Moves between elements:
Q449 c Q915
Q449 x Q808
Q449 b Q40
Q449 f Q752
Q995 c Q436
Q995 x Q310
Q995 b Q38
Q995 f Q805
Q969 c Q573
Q969 x Q878
Q969 b Q788
Q969 f Q611
Q869 c Q129
Q869 x Q401
Q869 b Q496
Q869 f Q559
Q788 c Q611
Q788 x Q473
Q788 b Q439
Q788 f Q656
Q826 c Q21
Q826 x Q50
Q826 b Q997
Q826 f Q511
Q391 c Q50
Q391 x Q680
Q391 b Q995
Q391 f Q436
Q129 c Q381
Q129 x Q538
Q129 b Q559
Q129 f Q220
Q872 c Q496
Q872 x Q109
Q872 b Q573
Q872 f Q665
Q808 c Q739
Q808 x Q921
Q808 b Q152
Q808 f Q449
Q104 c Q878
Q104 x Q529
Q104 b Q852
Q104 f Q473
Q220 c Q400
Q220 x Q129
Q220 b Q407
Q220 f Q89
Q890 c Q852
Q890 x Q864
Q890 b Q915
Q890 f Q427
Q611 c Q464
Q611 x Q969
Q611 b Q656
Q611 f Q529
Q852 c Q473
Q852 x Q505
Q852 b Q427
Q852 f Q924
Q655 c Q892
Q655 x Q665
Q655 b Q821
Q655 f Q328
Q573 c Q665
Q573 x Q327
Q573 b Q611
Q573 f Q464
Q505 c Q104
Q505 x Q656
Q505 b Q890
Q505 f Q852
Q89 c Q38
Q89 x Q220
Q89 b Q922
Q89 f Q401
Q140 c Q808
Q140 x Q385
Q140 b Q31
Q140 f Q152
Q915 c Q427
Q915 x Q739
Q915 b Q752
Q915 f Q229
Q739 c Q890
Q739 x Q137
Q739 b Q449
Q739 f Q915
Q529 c Q821
Q529 x Q611
Q529 b Q505
Q529 f Q104
Q496 c Q559
Q496 x Q35
Q496 b Q665
Q496 f Q508
Q997 c Q511
Q997 x Q436
Q997 b Q560
Q997 f Q409
Q924 c Q788
Q924 x Q852
Q924 b Q469
Q924 f Q439
Q35 c Q869
Q35 x Q922
Q35 b Q872
Q35 f Q496
Q407 c Q89
Q407 x Q559
Q407 b Q892
Q407 f Q922
Q409 c Q680
Q409 x Q997
Q409 b Q381
Q409 f Q310
Q328 c Q109
Q328 x Q655
Q328 b Q878
Q328 f Q327
Q137 c Q864
Q137 x Q469
Q137 b Q808
Q137 f Q739
Q464 c Q655
Q464 x Q573
Q464 b Q529
Q464 f Q821
Q560 c Q409
Q560 x Q805
Q560 b Q129
Q560 f Q381
Q401 c Q538
Q401 x Q89
Q401 b Q35
Q401 f Q869
Q327 c Q872
Q327 x Q328
Q327 b Q969
Q327 f Q573
Q40 c Q752
Q40 x Q152
Q40 b Q50
Q40 f Q841
Q508 c Q407
Q508 x Q496
Q508 b Q655
Q508 f Q892
Q656 c Q529
Q656 x Q788
Q656 b Q864
Q656 f Q505
Q310 c Q391
Q310 x Q409
Q310 b Q400
Q310 f Q995
Q400 c Q995
Q400 x Q381
Q400 b Q89
Q400 f Q38
Q439 c Q656
Q439 x Q924
Q439 b Q137
Q439 f Q864
Q427 c Q924
Q427 x Q890
Q427 b Q229
Q427 f Q469
Q31 c Q152
Q31 x Q21
Q31 b Q680
Q31 f Q402
Q665 c Q508
Q665 x Q872
Q665 b Q464
Q665 f Q655
Q229 c Q469
Q229 x Q915
Q229 b Q385
Q229 f Q921
Q841 c Q385
Q841 x Q40
Q841 b Q826
Q841 f Q21
Q50 c Q841
Q50 x Q402
Q50 b Q436
Q50 f Q826
Q921 c Q137
Q921 x Q229
Q921 b Q140
Q921 f Q808
Q805 c Q997
Q805 x Q995
Q805 b Q538
Q805 f Q560
Q752 c Q229
Q752 x Q449
Q752 b Q841
Q752 f Q385
Q436 c Q826
Q436 x Q391
Q436 b Q805
Q436 f Q997
Q864 c Q505
Q864 x Q439
Q864 b Q739
Q864 f Q890
Q38 c Q805
Q38 x Q400
Q38 b Q401
Q38 f Q538
Q892 c Q922
Q892 x Q508
Q892 b Q328
Q892 f Q109
Q469 c Q439
Q469 x Q427
Q469 b Q921
Q469 f Q137
Q473 c Q969
Q473 x Q104
Q473 b Q924
Q473 f Q788
Q878 c Q327
Q878 x Q821
Q878 b Q473
Q878 f Q969
Q381 c Q310
Q381 x Q560
Q381 b Q220
Q381 f Q400
Q559 c Q220
Q559 x Q869
Q559 b Q508
Q559 f Q407
Q538 c Q560
Q538 x Q38
Q538 b Q869
Q538 f Q129
Q385 c Q921
Q385 x Q752
Q385 b Q21
Q385 f Q140
Q680 c Q402
Q680 x Q511
Q680 b Q310
Q680 f Q391
Q402 c Q40
Q402 x Q31
Q402 b Q391
Q402 f Q50
Q152 c Q449
Q152 x Q140
Q152 b Q402
Q152 f Q40
Q109 c Q35
Q109 x Q892
Q109 b Q327
Q109 f Q872
Q922 c Q401
Q922 x Q407
Q922 b Q109
Q922 f Q35
Q821 c Q328
Q821 x Q464
Q821 b Q104
Q821 f Q878
Q511 c Q31
Q511 x Q826
Q511 b Q409
Q511 f Q680
Q21 c Q140
Q21 x Q841
Q21 b Q511
Q21 f Q31

In the rows, 25 stands for zero.

The rows follow the links: the fewer symbols apart two elements are, the more alike their rows tend to be.

Each row is also shifted at random along 4 hidden directions that mean nothing.

Some elements, each with a row of numbers:
Q611	[20,26,27,25,20,21,27,27,16,21,21,28,29,8,31,19,25,34,19,22,24,25,29,23,28,18,30,29,34,21,27,28,22,30,19,21,19,14,25,20,24,36,13,19,24,25,25,19,29,28,27,29,25,29,32]
Q402	[47,25,27,29,37,27,24,22,30,28,22,18,31,19,30,25,26,23,32,23,26,24,19,29,20,26,20,25,23,25,26,21,24,20,22,26,36,29,27,27,25,30,27,24,24,22,23,35,27,29,23,25,23,24,26]
Q864	[13,25,23,26,22,21,18,27,22,28,22,21,25,27,28,19,29,29,18,24,23,29,31,22,25,23,23,28,28,21,27,27,29,30,23,24,18,21,24,22,20,23,21,24,22,23,27,25,25,23,22,23,22,24,21]
Q680	[16,21,25,23,27,26,28,22,29,25,28,26,28,28,22,29,23,20,29,23,23,20,19,26,18,28,22,18,22,28,25,22,25,20,27,25,28,30,24,28,22,22,28,25,23,24,22,28,21,25,25,24,27,22,24]
Q821	[34,24,23,29,21,20,27,25,16,23,25,31,25,16,25,22,29,33,17,25,23,27,30,21,30,21,26,26,29,23,25,20,27,27,26,20,20,18,27,19,28,28,22,27,27,23,19,23,21,22,25,23,25,28,27]
Q496	[17,27,25,19,16,23,21,31,18,24,29,28,23,29,23,25,21,25,24,32,23,25,29,29,28,25,25,23,25,27,27,32,24,21,31,25,21,20,30,27,32,20,21,26,14,30,24,17,30,25,30,22,24,23,29]
Q436	[12,23,26,20,27,28,32,18,28,20,25,31,21,24,24,28,25,19,26,22,24,18,22,21,21,24,25,19,22,26,21,23,21,26,23,23,28,27,17,26,21,21,26,21,28,21,22,28,18,26,24,24,28,19,22]
Q538	[21,24,28,19,18,27,31,25,26,20,32,32,25,27,15,28,20,20,28,28,25,21,22,25,20,27,25,16,27,33,26,23,22,21,27,23,23,22,26,30,31,21,26,25,19,27,21,19,21,27,25,23,25,24,25]
Q385	[22,24,23,27,31,24,20,22,31,32,25,20,27,30,28,24,27,22,23,25,21,27,24,22,20,27,19,19,21,23,28,21,30,24,25,29,29,29,23,25,18,23,29,26,23,22,24,33,23,24,23,24,23,21,23]
Q788	[18,21,27,27,19,21,26,29,23,24,23,25,23,23,20,24,20,29,23,17,28,26,24,22,25,26,29,25,32,25,25,25,27,27,24,25,17,21,23,26,23,27,25,25,28,25,28,18,28,24,24,28,26,33,24]
Q427	[22,24,25,30,23,20,19,25,23,30,25,26,28,28,25,21,29,30,17,26,24,34,30,26,23,26,23,24,29,23,29,25,33,27,27,27,19,21,26,28,23,22,25,27,19,23,22,25,26,28,20,20,16,26,26]
Q915	[21,21,26,29,25,24,25,27,31,29,25,24,24,30,23,26,25,25,25,22,28,31,24,26,22,28,21,22,29,23,27,25,31,21,25,30,24,26,23,33,20,24,29,26,24,24,26,23,29,29,19,24,19,30,28]
Q391	[37,23,24,25,34,30,25,19,33,25,22,15,23,30,27,26,22,17,34,21,27,20,16,27,24,29,23,29,16,25,19,23,19,23,23,22,35,36,22,24,22,22,30,25,31,23,28,32,20,21,25,28,30,22,17]
Q878	[22,23,23,27,18,24,24,28,19,21,24,29,17,28,25,24,27,28,21,21,30,28,29,27,32,28,26,34,25,21,19,30,26,24,29,22,19,24,23,23,25,21,29,25,29,26,23,19,24,21,26,21,21,29,23]
Q805	[25,28,27,19,25,28,22,21,22,25,25,24,26,27,26,23,26,21,26,30,24,23,25,33,23,24,24,28,21,30,22,30,20,23,25,22,27,26,25,27,27,19,22,25,19,25,19,27,23,26,27,20,22,19,22]
Q381	[39,27,28,21,28,29,20,24,25,28,26,17,28,29,24,22,22,19,31,30,25,24,23,35,23,28,25,27,23,33,25,29,20,21,27,22,29,28,31,29,30,21,24,27,18,30,23,25,25,24,28,23,24,20,22]
Q38	[23,26,28,17,23,25,26,25,24,24,27,24,28,26,21,26,19,20,28,28,24,21,22,28,21,26,26,21,24,32,25,28,18,23,25,24,26,24,28,30,31,23,21,25,19,29,26,21,26,27,28,26,26,22,25]
Q328	[13,27,19,20,19,19,16,32,19,25,23,14,29,22,27,19,19,25,24,28,18,21,26,19,25,22,28,25,24,23,30,27,22,32,28,23,23,23,32,13,24,29,17,29,21,32,35,21,29,18,35,33,32,24,23]
Q220	[26,28,23,19,23,32,34,23,27,16,24,26,15,25,21,29,21,18,30,21,31,17,22,20,28,21,29,29,21,25,17,25,14,27,19,24,27,27,19,23,27,22,24,18,36,24,32,22,21,24,23,29,32,24,21]
Q449	[33,20,22,31,32,25,26,22,34,28,25,23,23,29,22,29,26,23,27,21,27,27,21,20,22,28,21,20,22,21,24,16,31,23,23,28,28,31,21,27,19,24,33,25,31,20,24,30,22,26,18,24,24,26,23]
Q104	[29,21,27,29,21,26,32,27,23,18,23,30,16,22,23,26,24,29,23,14,36,27,27,25,31,27,27,35,31,20,18,25,25,23,22,23,20,23,20,28,24,28,29,21,38,23,26,17,25,25,22,27,22,35,25]
Q559	[49,28,21,25,30,27,22,23,24,25,26,19,24,27,24,25,26,22,23,31,22,23,25,24,30,22,26,27,17,28,22,19,21,26,26,20,28,28,31,17,31,20,25,28,24,26,24,28,20,19,28,23,28,20,21]
Q826	[14,21,27,22,26,25,26,24,32,26,28,26,25,30,22,29,22,18,31,23,26,21,19,30,17,31,21,21,23,27,25,28,26,17,28,29,28,30,23,34,23,21,31,26,22,25,23,26,26,27,26,23,24,24,26]
Q400	[15,29,30,15,20,30,29,24,24,19,27,29,21,26,22,26,22,19,30,26,29,20,24,30,23,24,27,26,26,28,20,32,16,23,23,23,24,23,21,31,29,22,21,20,23,26,24,20,24,30,24,23,24,22,25]

Start here and follow the symbols in turn, left to right. Where do you end up?
Answer with the element's name.
[31,25,26,28,22,23,26,28,20,20,21,26,23,18,26,23,24,32,23,19,30,27,28,25,29,24,28,31,31,22,22,25,24,26,23,22,22,21,24,24,26,29,23,22,30,26,27,20,28,25,25,27,23,33,27]
x f b f -> Q852
[28,30,21,21,23,25,22,25,19,23,27,24,22,25,25,24,26,25,22,32,22,23,28,23,30,21,26,28,19,26,22,27,20,25,26,23,24,22,27,19,31,21,21,24,22,27,25,23,23,21,26,23,27,19,23]
x x c -> Q129
[27,25,22,19,22,27,27,24,26,22,28,23,21,31,19,27,21,18,25,29,24,21,20,23,25,25,26,21,19,29,21,23,19,26,26,24,27,28,26,22,29,18,26,27,26,26,28,23,20,20,26,25,29,22,19]
f c x c -> Q805
[34,28,25,30,31,27,19,25,28,29,19,15,25,27,30,23,26,27,25,21,29,31,26,29,26,27,23,32,27,20,24,29,27,24,21,27,25,26,24,29,21,27,26,25,28,24,30,26,31,26,20,25,19,27,23]
f f f b f -> Q140
[17,24,26,28,26,26,27,25,27,24,22,26,23,21,26,23,25,29,24,19,29,29,28,24,24,22,24,26,31,20,26,28,25,25,18,29,21,20,18,31,20,30,23,20,28,21,29,23,31,31,17,26,20,27,29]
b b c c -> Q229
[27,28,26,21,30,29,25,18,24,24,22,22,26,25,28,23,28,19,26,26,22,21,24,27,24,22,24,28,19,26,21,27,18,26,22,23,30,28,22,23,26,21,22,22,24,24,20,30,18,24,25,21,26,17,21]
b c x b b -> Q89
[15,22,27,22,26,29,32,20,31,20,23,28,21,25,25,29,23,21,32,19,28,20,19,26,20,26,23,24,22,25,21,25,21,20,23,26,30,30,17,31,21,24,29,20,30,22,24,26,24,27,24,26,27,24,24]
c f f -> Q50
[37,25,22,24,24,25,26,23,23,23,30,26,23,29,20,27,27,20,23,32,22,23,23,21,28,25,24,22,19,29,24,17,23,24,29,22,25,24,29,20,30,18,27,30,23,25,21,25,16,20,26,21,27,19,21]
b x f -> Q496
[32,27,27,21,29,29,25,19,21,27,25,26,30,21,27,23,28,22,25,30,21,21,25,29,24,22,24,22,23,30,26,25,21,25,24,20,28,23,26,25,28,23,20,25,19,23,17,30,18,26,26,21,24,18,24]
c f x -> Q436
[21,22,23,28,29,22,20,23,30,31,26,21,29,28,26,25,26,24,24,26,19,25,23,21,19,26,20,16,24,24,31,18,32,24,26,29,27,28,26,25,18,24,28,28,20,22,25,31,25,24,23,25,24,22,25]
x c f x c -> Q427
[25,27,27,18,23,25,27,23,23,22,25,24,33,16,21,23,20,22,26,30,19,16,22,20,21,19,28,16,27,31,30,21,16,29,22,24,27,20,29,22,31,29,13,24,19,28,28,23,23,27,27,30,31,22,28]
c f f -> Q38
[30,23,24,32,26,24,18,25,26,29,23,21,22,34,24,22,29,27,21,23,29,34,29,26,28,28,23,32,25,22,23,25,32,25,25,25,22,27,24,26,21,19,30,28,27,24,25,27,24,22,19,20,19,28,20]
c c f x f -> Q788
[30,30,22,22,21,26,21,26,20,24,27,24,19,33,24,25,26,23,24,31,24,25,29,29,32,24,25,30,19,26,21,29,21,23,29,23,24,26,27,23,30,18,25,26,21,26,23,21,24,20,27,20,24,20,23]
f b b x -> Q327
[32,26,25,28,24,23,24,27,19,22,20,25,25,13,30,19,27,33,22,24,25,26,30,24,31,21,28,32,30,22,24,26,24,28,21,21,22,19,27,20,25,32,18,24,27,25,25,23,26,24,26,25,25,28,27]
b f c -> Q529
[27,24,29,25,31,24,24,22,28,29,25,23,34,18,28,25,22,24,30,25,20,23,19,27,17,25,22,18,26,27,30,24,26,21,24,26,31,26,27,29,24,31,22,24,18,24,22,30,27,31,26,27,24,22,28]
b x b c -> Q436
[20,27,22,19,20,26,29,23,24,22,30,29,19,32,18,29,23,20,23,29,23,22,24,21,26,23,27,21,20,28,22,20,22,26,29,23,23,24,25,22,29,18,26,24,24,27,23,22,18,22,26,22,29,22,22]
b c b c -> Q559
